cols: W J P B L V U
q133: [-43  12 -43  12 -14 -53   9]
q378: [  3 -13 -67  50  -9 -86   6]
q827: [ 38 -46 -31  33 -44  10   6]
q582: [-43  12 -61  12 -14 -53   9]
q534: [ 38 -46 -31  10 -61 -86   1]
q729: [ 10   6 -67  58  -8  10  19]
q833: [ 29 -33 -35  58 -69   4  19]
q412: [  3 -13 -67  50  -9 -86  14]
shift +1: [-46 -31  33 -44]
[-45 -30  34 -43]
q: [ 38 -46 -31  33 -44  10]
q827
shift -1: [-67  58]
[-68  57]

cols: E K M S
q142: [  0 -96  17 -45]
q36: [ 14 -41 -16 -10]
q46: [ -8 -96  17 -45]
q44: [-2 39 -5 -9]
q587: [-4 -3 15  1]
q232: [-19  22  -1  27]
q642: [  0 -96  17  -8]
q71: [ 14 -41 -89 -10]
q: [-96  17  -8]
q642
shift +1: [-2 39 -5]
[-1 40 -4]

cols: N F Q T Y
q475: [0 0 0 0 0]
q595: [-1  0 -1 -1  1]
q62: [46 75 58 73 10]
q970: [-37  73 -17 -38  -2]
shift +1: [0 0 0 0]
[1 1 1 1]
col: [ 46 -37]
N
col: [ 73 -38]
T
shift -1: [46 75]
[45 74]
shift +1: [ 0 -1]
[1 0]
q: [0 0 0 0 0]
q475

cols: X A H D R
q116: [  3  18  -3  24 -30]
q291: [  1   3 -14  18 -72]
q904: [-34 -14  18   3  41]
q: [18 -3 24]
q116
q: [  3 -14  18]
q291
col: [  3 -14]
A
shift -1: [-34 -14  18   3]
[-35 -15  17   2]
q: [-34 -14  18   3  41]
q904
col: [-30 -72]
R
col: [-14  18]
H

cols: lela Lat bisu fogu non
q893: [  4 -14  -1 -84  19]
q51: [ 14 -18 -11 -85  14]
q980: [ -3 -11   6 -81  24]
shift +1: [-18]
[-17]
shift -1: [ -1 -84]
[ -2 -85]

cols: bunas vabu renu Lasur mor rize sudef lel
q306: [-63 -75 -13  69  27  27 -17  15]
q623: [-18  -5  38 -19  -5  55   8 -53]
q331: [ 10  58  38 -19  -5  55   8 -21]
q606: [ -5 -34  37   9  37 -59  32 -26]
q118: [-16 -10 -57 -53  22  16   5  23]
q709: [ 61  31 -68  57 -18 -18  37  -9]
q810: [-37  30 -19  -5  38   8  55  64]
shift -1: [38  8 55]
[37  7 54]
col: [23 -9]
lel
shift +1: [-63 -75]
[-62 -74]
q: [ 10  58  38 -19  -5  55   8 -21]
q331
shift -1: [-19  -5]
[-20  -6]

cols: Bemab busar tet bibam Milu liru bove
q135: [ -5  -1   4  -1  -8 -13   2]
q257: [ 74  10 -84 -96  26  12  19]
q868: [-54  15  34 -64 -58 -35  17]
q819: [ 45  11 -66 -74  31  17  10]
q164: [ -7  -4   7  -6 -15 -18   0]
q984: [ 64  12 -78 -88  28  14  16]
q762: [-14  -5   8 -10 -22 -23   4]
q: [-10 -22]
q762
q: [  4  -1  -8 -13   2]
q135
col: [-58  31 -15  28]
Milu
q: [-18   0]
q164
shift +1: [ 11 -66 -74]
[ 12 -65 -73]
shift +1: [-14  -5]
[-13  -4]
col: [-96 -64 -74]
bibam

cols: tadom mika Vunes piz sesu nasin
q90: [ 29 -69 -28  70 -51 -58]
q823: [ 29 -69  -9  70 -51 -58]
q626: [ 29 -69  17  70 -51 -58]
q: [ 29 -69 -28  70 -51 -58]
q90
q: [ 29 -69 -28  70]
q90
q: [-69  17  70]
q626

cols: butuv Zada kobi Zavir
q275: [  0 -18  77 -81]
q132: [  3 -29  67 -68]
q147: [  2 -22  15 -58]
col: [3 2]
butuv
shift -1: [  0 -18  77]
[ -1 -19  76]
shift -1: [-29  67]
[-30  66]

cols: parib fif Bub Gozu per teb Lino Loz
q779: [-37   2  60  16  -6  16  -6  -5]
q163: [-37   2  60  16  -6  16  -6 -17]
q518: [ -4 -10  89   8  40  24  32 -35]
q386: [  0 -42   2 -40  66  36  23 -41]
q512: [ -4   0  34   8  33  88   2 -54]
q941: [-49 -33  39 -13   7 -11 -17  -8]
q851: [-53 -41 -10 -31  22  44 -31 -28]
q742: [-14 -45 -59 -46  28  13 -20 -19]
col: [  0 -33]
fif
shift -1: [-6]
[-7]
shift -1: [88]
[87]

cols: rikim Favel ner pup Fifif vefu fopef Vikes bira dalub
q551: [ 19   2 -39 -41   9 -61  38  -4  31   6]
q678: [ 13 -12  -3 -15  44 -36  22  41  17  42]
q203: [-16   5  53  27  15  29 -19  69  -9  18]
q543: [-29 -38  65  45  55  39 -38  69  -9  55]
col: [15 55]
Fifif
q: [-29 -38  65  45  55  39 -38  69  -9  55]
q543
col: [-12   5]
Favel
shift +1: [-41   9 -61]
[-40  10 -60]
shift -1: [15]
[14]
col: [-3 53]
ner

cols: Tudur tuvu nubi vok fitu zagan nugam bukad kive
q296: [  4 -29 -17  41 -49 -30  35 -15  18]
q653: [-37   0  35 -32 -17 -32  17  27  59]
q572: [ 26 -84 -44  59  -2  14  -2 -21  -6]
q697: [-13  94 -28   1  30  14  -1  10 -25]
q77: [-37   0  35 -32 -17   1 -50   7  37]
q576: [ 9  9 24 15  0 56 14 17 38]
q250: [-42  15 -26  56  20 -35   4  -2   9]
q85: [ -1 -12  29 -42 -11 -32  38  33  64]
q454: [-37   0  35 -32 -17 -32  17  27 -15]
q896: [-22 -43   4   4   2  36   1  19  16]
q392: [-2 -6 -2 -8 12 -3 -5 13 61]
q539: [-28   0 -31 -14  24 -35 -38  40  -3]
shift +1: [-17 -32  17]
[-16 -31  18]
shift -1: [0]
[-1]
shift -1: [20]
[19]
col: [59  1]
vok
q: [-2 -8]
q392

cols: tep zova Lik Zoni bipe
q161: [25 34 49 46 40]
q223: [33 42 89 57 28]
q745: [ -4 -39 -62 -39   6]
col: [46 57]
Zoni
shift +1: [49]
[50]
col: [33 -4]
tep
col: [49 89]
Lik
col: [28  6]
bipe
q: [34 49]
q161
shift +1: [34]
[35]

cols: femif Ser vug zor kofik
q217: [ 42  48 -49 -37 -74]
q148: [ 73  54 -22 -62 -72]
q89: [ 34  70 -33 -39 -73]
q156: [ 77  64 -52 -78 -56]
q66: [  7  41  46  -7 -53]
q585: [ 60  14 -17 -74 -21]
col: [-49 -22 -33 -52]
vug
q: [ 7 41 46]
q66
shift +1: [ 73  54 -22 -62]
[ 74  55 -21 -61]

cols: dup mumit Fito giv nes
q573: [-2  2  8 43 -3]
q897: [-2 16 11 41  6]
q70: [ 23 -12  32  85  12]
q736: [-2  4  9 41 -4]
q79: [-3  6  9 32 -2]
q935: [15  4 41  9 30]
q450: [  9   4  -3  31 -12]
q441: [ -5  41 -21 -78  -8]
q681: [44 11 16  8 19]
q191: [18 -7 18 70  0]
col: [41 32  9 31]
giv
q: [ 4  9 41]
q736
q: [11 16]
q681

cols: Tem gofu zof mev kesa pif Fufeb Vufo nol
q125: [ 32 -62  32 -26   4 -23 -27  35   4]
q578: [ 67 -36  11  -4   7 -29 -32  35  39]
q288: [-17  59  31 -62  32 -80 -23  35  78]
q: [ 31 -62  32]
q288
col: [-32 -23]
Fufeb
shift -1: [-17]
[-18]
q: [ 31 -62]
q288
col: [-36  59]
gofu
shift +1: [-36]
[-35]
col: [11 31]
zof

cols: pul rit Surit kam Sud kog Budes
q813: [ 14  23  23 -80 -15  10  -2]
q145: [-12  14  21   0  27  -2  -5]
q719: [-4 11 10 -4 31 -3 -5]
q88: [-11 -13   5   4 -40  -4   5]
q716: [-10  -5  14 -11 -48  -1   3]
q332: [-14  15  24   1  25  -2  -5]
q870: [-16  15  22 -83 -22   9  -1]
q300: [ 20 -37 -36  50 -16 -10  11]
q560: [-47  26  43 -19  10   8  -5]
q803: [  4 -33 -28  40 -20 -10  10]
q311: [-42  25  37 -31   5   9  -5]
q517: [ 3 10 -1 -6 35 -3 -5]
q: [ 23 -80 -15]
q813
q: [14 21]
q145
shift +1: [50]
[51]
col: [ 14  11 -13  -5  15  15 -37  26 -33  25]
rit

cols: fako ruk Bonak lono
q520: [-52  41  31  70]
q43: [-21  95   6  60]
q886: [ 50   1  33 -17]
q329: [-28  50   2  33]
q: [95  6 60]
q43
shift +1: [-52]
[-51]
q: [50  2 33]
q329
col: [-52 -21]
fako

cols: vure tode madof sakal dide latoz
q246: [ 60  51 -14 -36 -60  62]
q848: [ 43  57 -35 -33 -49  70]
q760: [ 51  60 -35 -55 -49  56]
q182: [ 43  57 -35 -33 -56  70]
q: [-55 -49  56]
q760
col: [51 43]
vure
col: [-36 -33]
sakal
q: [51 60]
q760
shift -1: [-56]
[-57]
col: [-36 -33 -55]
sakal
shift -1: [ 43  57 -35]
[ 42  56 -36]

cols: saniv nadi dif doro Vefot bopo Viga zefis rodel
q278: [-50 -52  46  13 -61  26  23 -42  22]
q138: [-51 -56 -64 -47 -91 -71 -47 -71 -42]
q37: [-32 -21 -63 -56 -31 -49 -53 -33 -50]
q202: [-46 -42 -29 -31 -46 -11   5 -20 -32]
q453: [33 53 64 44 26 64 71 51 -9]
q248: [-63 -91  11 -59  -7  31  23 -79  42]
q211: [26 15 16 -5 23 18 17 -9 22]
col: [ 23 -47 -53   5]
Viga
shift -1: [16]
[15]

cols: fabu vuv zufe Nof
q822: [ 69 -22 -35 -50]
q809: [ 17  35 -22 -11]
q937: [-55  17  36  49]
q: [ 69 -22 -35]
q822
col: [-35 -22]
zufe
q: [-22 -35]
q822
col: [69 17]
fabu
shift +1: [35]
[36]
q: [17 36]
q937

cols: kivu gili nenam mizov bem Mef telo
q320: [-8  0  1  8  0  0  0]
q35: [ 22 -21  36  41 -11  40  15]
q844: [ 53 -24 -31  47 -23 -34 -51]
q861: [-33   2  31  -8  24  21 -45]
q943: [11  0  0 23  0  0  0]
q464: [ 30  57  -8  21 -45  24  31]
q72: [-17   0   0 -39   1   0   0]
q553: [ 13  42  50  32  -7  45 -36]
q892: [  0 -42  51  59  22 -94  -7]
q: [ -8  21 -45  24  31]
q464
shift +1: [ -8  21 -45  24]
[ -7  22 -44  25]
q: [  0 -39]
q72
shift +1: [  0   0 -39   1]
[  1   1 -38   2]

cols: Peg pom Lodos Gitar mep
q881: [-44  28  68  70  47]
q199: [ 46  -6 -38  47  46]
q874: [ -3 -37 -20 -24  -8]
q497: [-31   3 -28 -47 -22]
q954: [-13  27   8  51  -5]
q80: [ 16  -1  16 -13 -49]
q777: [-51  -3  45  -5 -42]
q714: [-20 -44  -8 -45   2]
col: [ 68 -38 -20 -28]
Lodos
shift +1: [16]
[17]
col: [-38 -20 -28   8  16  45]
Lodos
col: [ 8 16 45 -8]
Lodos
col: [-38 -20 -28   8  16  45  -8]
Lodos

cols: gokun geno soged tapu tugot lema
q127: [ 18  23  28  40   7 -60]
q733: [ 16   6   8 -41  -4  96]
q632: [-64   8  25   2   7  49]
q884: [ 16  25   8 -41  -4  96]
q763: [ 16  25   8 -17 -13 -66]
shift +1: [-17 -13]
[-16 -12]
shift +1: [ 16  25   8 -17]
[ 17  26   9 -16]
shift +1: [-41]
[-40]
q: [ 16  25   8 -17 -13 -66]
q763

cols: tabe mipan vuku redok Pek
q778: [-15 -17  56  -2  15]
q812: [-20 -25  58   1  59]
q513: [-23 -51  41  -8  -6]
q219: [-21 -44  37  -9 -15]
q624: [-17  -4  71   1  49]
q969: [-11 -40  10  -5  -5]
q773: [ 18   5 -79 -14 -86]
q808: [ 20  46 -44   7  28]
q596: [-19 -38  44  -2  37]
q178: [ 17  38 -37   5   3]
q: [-38  44  -2]
q596
col: [-17 -11  18  20]
tabe

cols: bap vugi Duz Kalib
q847: [  4 -13  11  26]
q69: [41  9 13 -8]
q888: [  4   8   8 -33]
q239: [ -6 -13  -6  26]
q826: [ -6 -13  11  26]
q220: [36 25 10 21]
q140: [  1 -44  22  26]
q993: [ -5  -2   5 -35]
q694: [-11  31   3  20]
q580: [ 22 -11 -10  17]
q487: [ 5 70 13 18]
q: [70 13]
q487
col: [  9   8 -13 -13  25 -44  -2  31 -11  70]
vugi
q: [25 10 21]
q220

cols: Kuno mosis potan keke
q622: [-30 -71  21 -37]
q696: [-12 -12 -44 -75]
q616: [-30 -71  21  -9]
q422: [12  8 46 72]
q160: [11  9 43 77]
q914: [-17  -7 -37 -75]
q207: [-12 -12 -29  29]
q270: [ 46  85 -36  28]
q304: [-50  59 -14  27]
q588: [18  6 48 76]
col: [-50  18]
Kuno
col: [-71   8   9  -7 -12  85  59]
mosis
q: [-30 -71  21  -9]
q616

